Here is a tiny trained network, its code and every weight. The questions are about switching its units off for an input and a class, where a switched-off unit gives its printed mean instead of its output.

import numpy as np


def w(rows, s, z=0):
    codes = np.array(rows[::2]) - 128.0
    scale = np.full(codes.shape[1], s)
    scale[-1] = z or s
    return codes * scale


def f(y):
    return y / 2 * (1 + np.tanh(0.7978845608 * (y + 0.044715 * y**3)))


def log_softmax(a):
    a = a - a.max(-1, keepdims=True)
    return a - np.log(np.exp(a).sum(-1, keepdims=True))


def net(x, mask):
    res = np.array(x, float).reshape(1, 8) / 4 @ E
    y = f(res @ A[0][:, :-1].T + A[0][:, -1])
    res = res + np.where(mask, y, B[0][:, -1]) @ B[0][:, :-1]
    return log_softmax(res[-1] @ U[:, :-1].T + U[:, -1])


A, B = {}, {}
E = w([
[91,96,135,175],'x0',
[132,120,119,137],'x1',
[128,255,79,222],'x2',
[133,116,114,142],'x3',
[253,127,246,202],'x4',
[105,128,147,132],'x5',
[163,123,95,128],'x6',
[99,111,140,154],'x7',
],0.0098)
A[0] = w([
[110,127,131,123,201],'n0',
[144,134,121,119,12],'n1',
[224,103,230,173,159],'n2',
[62,115,55,70,164],'n3',
[124,226,106,179,2],'n4',
[70,117,74,82,179],'n5',
[142,139,137,110,45],'n6',
[136,95,139,106,27],'n7',
[168,121,135,107,85],'n8',
[129,131,145,130,161],'n9',
[145,7,164,43,59],'n10',
[161,129,143,121,122],'n11',
[142,135,159,122,210],'n12',
[123,127,135,130,221],'n13',
[119,162,164,94,193],'n14',
],0.02,0.0023)
B[0] = w([
[140,119,130,114,140],'n0',
[85,128,159,121,126],'n1',
[143,61,118,29,244],'n2',
[154,65,148,64,244],'n3',
[102,225,153,210,219],'n4',
[140,72,107,87,222],'n5',
[110,113,139,135,129],'n6',
[126,113,120,180,153],'n7',
[105,112,153,133,145],'n8',
[150,127,117,120,134],'n9',
[107,251,130,228,252],'n10',
[123,113,143,121,146],'n11',
[117,109,111,117,149],'n12',
[162,145,120,96,134],'n13',
[138,104,111,139,140],'n14',
],0.02,0.021)
U = w([
[149,51,194,61,250],'0',
[112,189,204,253,6],'1',
],0.012,0.0015)

Each question gives the input, the list of numbers given to net, and the class t.
The units are the neurons (one row each of A and B). Each row of codes is followed by its name. A weight is (code - 128) times the scale printed after its matrix; where a second scale follows, it is the last column's (A, B and U).
mask holds one flag per neuron, in row order. A switched-off neuron (its flag False) gives its mean, the last column of its row in B, instead of its output. The means were averaged over made-up inputs and are rounded, as every weight is.
A unit's drop is (log p(t) with every unit on - log p(t) with that unit switched off) / (log p(t) with every unit on - log p(t) with every unit switched off).
unit that matters most: the unit with the biggest drop
top k neurons: the k neurons with the biggest drops, biggest first
drop of u: that unit's drop, to one decimal
input [5,7,3,3,6,-1,7,3], class 0: unit that matters most : n2
input [-2,-5,-3,-6,-2,2,-1,7], class 1: top 2 neurons : (n2; n10)
input [6,4,-2,-3,-1,-5,-6,-1], class 1: top 2 neurons : (n2; n3)
input [-1,-7,6,-7,-7,3,-4,-3], class 0: top 3 neurons : (n10; n3; n5)
input [-4,-1,3,6,3,2,2,-4], class 0: top 2 neurons : (n10; n2)
input [2,-1,3,3,3,-8,0,8], class 0: top 2 neurons : (n10; n2)
input [0,-5,-7,6,5,-8,-2,2], class 1: top 2 neurons : (n10; n3)
input [5,5,6,0,6,6,3,8], class 0: top 2 neurons : (n2; n10)
input [7,5,4,-4,-6,3,-6,-7], class 0: drop of n10 : 0.4
input [6,-3,2,-5,3,-6,8,4], class 0: drop of n10 : 3.3
input [0,1,-8,-2,-2,-5,-3,-5], class 1: drop of n10 : 1.2
input [1,-1,-8,2,-1,6,-2,8], class 1: drop of n10 : 0.4
